Here is a tiny trained network, its code and every weight. The questions are about switching its units off for an input and a target symbol, where a switched-off unit gives its printed mean instead of its output.

import numpy as np


def w(rows, s, z=0):
    codes = np.array(rows[::2]) - 128.0
    scale = np.full(codes.shape[1], s)
    scale[-1] = z or s
    return codes * scale


def f(y):
    return np.maximum(y, 0)


def softmax(a):
    e = np.exp(a - a.max(-1, keepdims=True))
    return e / e.sum(-1, keepdims=True)


def log_softmax(a):
    a = a - a.max(-1, keepdims=True)
    return a - np.log(np.exp(a).sum(-1, keepdims=True))


def net(x, mask):
    ids = ['βγεθλμσω'.index(c) for c in x.split()]
    T = len(ids)
    res = E[ids] + P[:T]
    q, k, v = (res @ M[0].T for M in (Q, K, V))
    z = softmax(np.where(np.tri(T) > 0, q @ k.T / 3**0.5, -1e9)) @ v
    res = res + np.where(mask[0], z, O[0][:, -1]) @ O[0][:, :-1]
    y = f(res @ A[0][:, :-1].T + A[0][:, -1])
    res = res + np.where(mask[1:9], y, B[0][:, -1]) @ B[0][:, :-1]
    return log_softmax(res[-1] @ U[:, :-1].T + U[:, -1])


Q, K, V, O, A, B = {}, {}, {}, {}, {}, {}
E = w([
[110,108,196,20,113],'β',
[183,104,145,208,43],'γ',
[98,60,234,163,184],'ε',
[147,42,104,86,98],'θ',
[19,144,150,89,228],'λ',
[52,246,181,159,111],'μ',
[68,132,90,254,172],'σ',
[72,170,70,102,114],'ω',
],0.0091)
P = w([
[169,119,110,136,177],'0',
[79,34,105,168,160],'1',
[179,128,120,130,160],'2',
[89,53,121,157,132],'3',
[180,130,127,128,156],'4',
[100,73,137,147,100],'5',
[186,140,135,125,144],'6',
[113,91,153,137,68],'7',
[191,144,143,122,132],'8',
[120,105,168,130,42],'9',
[197,149,148,123,127],'10',
[126,118,185,123,9],'11',
],0.014)
Q[0] = w([
[211,38,72,120,91],'h1',
[122,88,165,5,151],'h1',
[211,138,225,180,180],'h1',
],0.025)
K[0] = w([
[229,30,101,130,91],'h1',
[121,76,188,2,166],'h1',
[173,97,232,206,161],'h1',
],0.032)
V[0] = w([
[175,117,57,152,254],'h1',
[109,133,152,116,91],'h1',
[127,121,123,117,131],'h1',
],0.0098)
O[0] = w([
[183,200,221,79,1,7],'h1',
[115,125,97,160,155,157],'h1',
[133,140,135,142,131,120],'h1',
],0.0043,0.002)
A[0] = w([
[147,184,126,77,192,136],'n1',
[118,238,81,141,148,14],'n2',
[137,179,190,145,187,60],'n3',
[156,156,95,120,163,52],'n4',
[185,124,110,51,159,122],'n5',
[124,138,139,109,115,246],'n6',
[165,231,105,117,175,69],'n7',
[138,85,45,167,250,1],'n8',
],0.024,0.0069)
B[0] = w([
[153,211,129,175,152,197],'n1',
[120,151,165,77,12,155],'n2',
[109,93,219,92,155,180],'n3',
[146,110,86,151,136,132],'n4',
[121,82,105,24,117,205],'n5',
[168,111,118,182,113,254],'n6',
[68,122,32,139,148,175],'n7',
[120,230,139,60,254,165],'n8',
],0.037,0.0059)
U = w([
[109,156,91,111,206,169],'β',
[5,1,58,175,168,253],'γ',
[232,174,123,168,102,232],'ε',
[135,162,48,103,124,25],'θ',
[111,184,141,82,86,61],'λ',
[227,219,139,54,95,10],'μ',
[138,133,174,91,127,40],'σ',
[96,89,91,72,130,53],'ω',
],0.0074,0.0053)

Each question gives the input, a string of symbols that net reads in full, and the target symbol t.
The units are the heads (3 rows each of Q, K, V and O) and the neurons (one row each of A and B). Each row of codes is followed by its name. A weight is (code - 128) times the scale printed after its matrix; where a second scale follows, it is the last column's (O, A, B and U).
mask holds one flag per unit, heads first, then neurons. A switched-off unit (its flag False) gives its mean, the last column of its rows in O or B, instead of its output. The means were averaged over made-up inputs and are rounded, as every weight is.
A unit's drop is (log p(t) with every unit on - log p(t) with that unit switched off) / (log p(t) with every unit on - log p(t) with every unit switched off).
The circuit of an input: a set's keep is (log p(t) with only the set's units on - log p(t) with every unit switched off) / (log p(t) with every unit on - log p(t) with every unit switched off). Starting from all 9 units, units are removed one at a time, each time the one whose removal leaves the highest keep (on an exact tie, the one counted first), for as long as the keep stays at least 0.8.
circuit, biggest first: the units of the circuit, biggest drop first
most important unit: the unit with the biggest drop
k most important neurons: the k neurons with the biggest drops, biggest first
drop of u: that unit's drop, to one decimal
input σ β μ μ σ γ β γ γ σ, target ε: 3 most important neurons : [n7 n5 n3]
input γ γ ω γ β λ, target β: circuit, biggest first : [n8]
input ε ε γ λ ω, target θ: circuit, biggest first : [n7 n1 n2 n3]
input μ θ ε γ β ε β γ, target γ: 4 most important neurons : [n1 n8 n2 n6]
input γ γ γ γ ω θ θ ω μ γ θ σ, target β: circuit, biggest first : [h1 n8]
input μ ω ω θ ε μ μ β γ ω, target ε: 4 most important neurons : [n7 n5 n6 n3]
input γ γ γ μ γ μ β β, target γ: circuit, biggest first : [h1 n1]
input β γ λ ω γ ε σ β, target γ: circuit, biggest first : [n1 h1]
input μ λ β θ σ λ ω λ μ θ, target γ: 3 most important neurons : [n1 n8 n2]
input θ γ γ σ γ μ θ σ ε θ, target ε: circuit, biggest first : [n5 n6]
input θ θ β γ β λ ω θ, target ε: circuit, biggest first : [n7 n5]
input γ ε μ β, target β: circuit, biggest first : [h1 n8]
input β ε ε ω θ γ γ θ γ ε, target ε: 3 most important neurons : [n7 n5 n6]
input β β γ ε ω γ β γ γ γ γ ε, target γ: most important unit : n1
input θ λ ω λ σ β γ μ β ε ε ω, target γ: circuit, biggest first : [h1 n1]
input γ σ γ λ λ γ β λ, target ε: 2 most important neurons : [n7 n5]
input μ ε λ γ β, target μ: drop of n7 : 0.2
input β β σ λ γ λ μ γ γ β γ β, target ε: drop of n7 : 0.6
input θ ω σ β μ γ β γ ω ε ω ω, target ε: drop of n6 : 0.4
input θ γ λ ω, target β: circuit, biggest first : [n8]
input γ ε θ θ μ γ μ ω, target β: circuit, biggest first : [h1 n8]
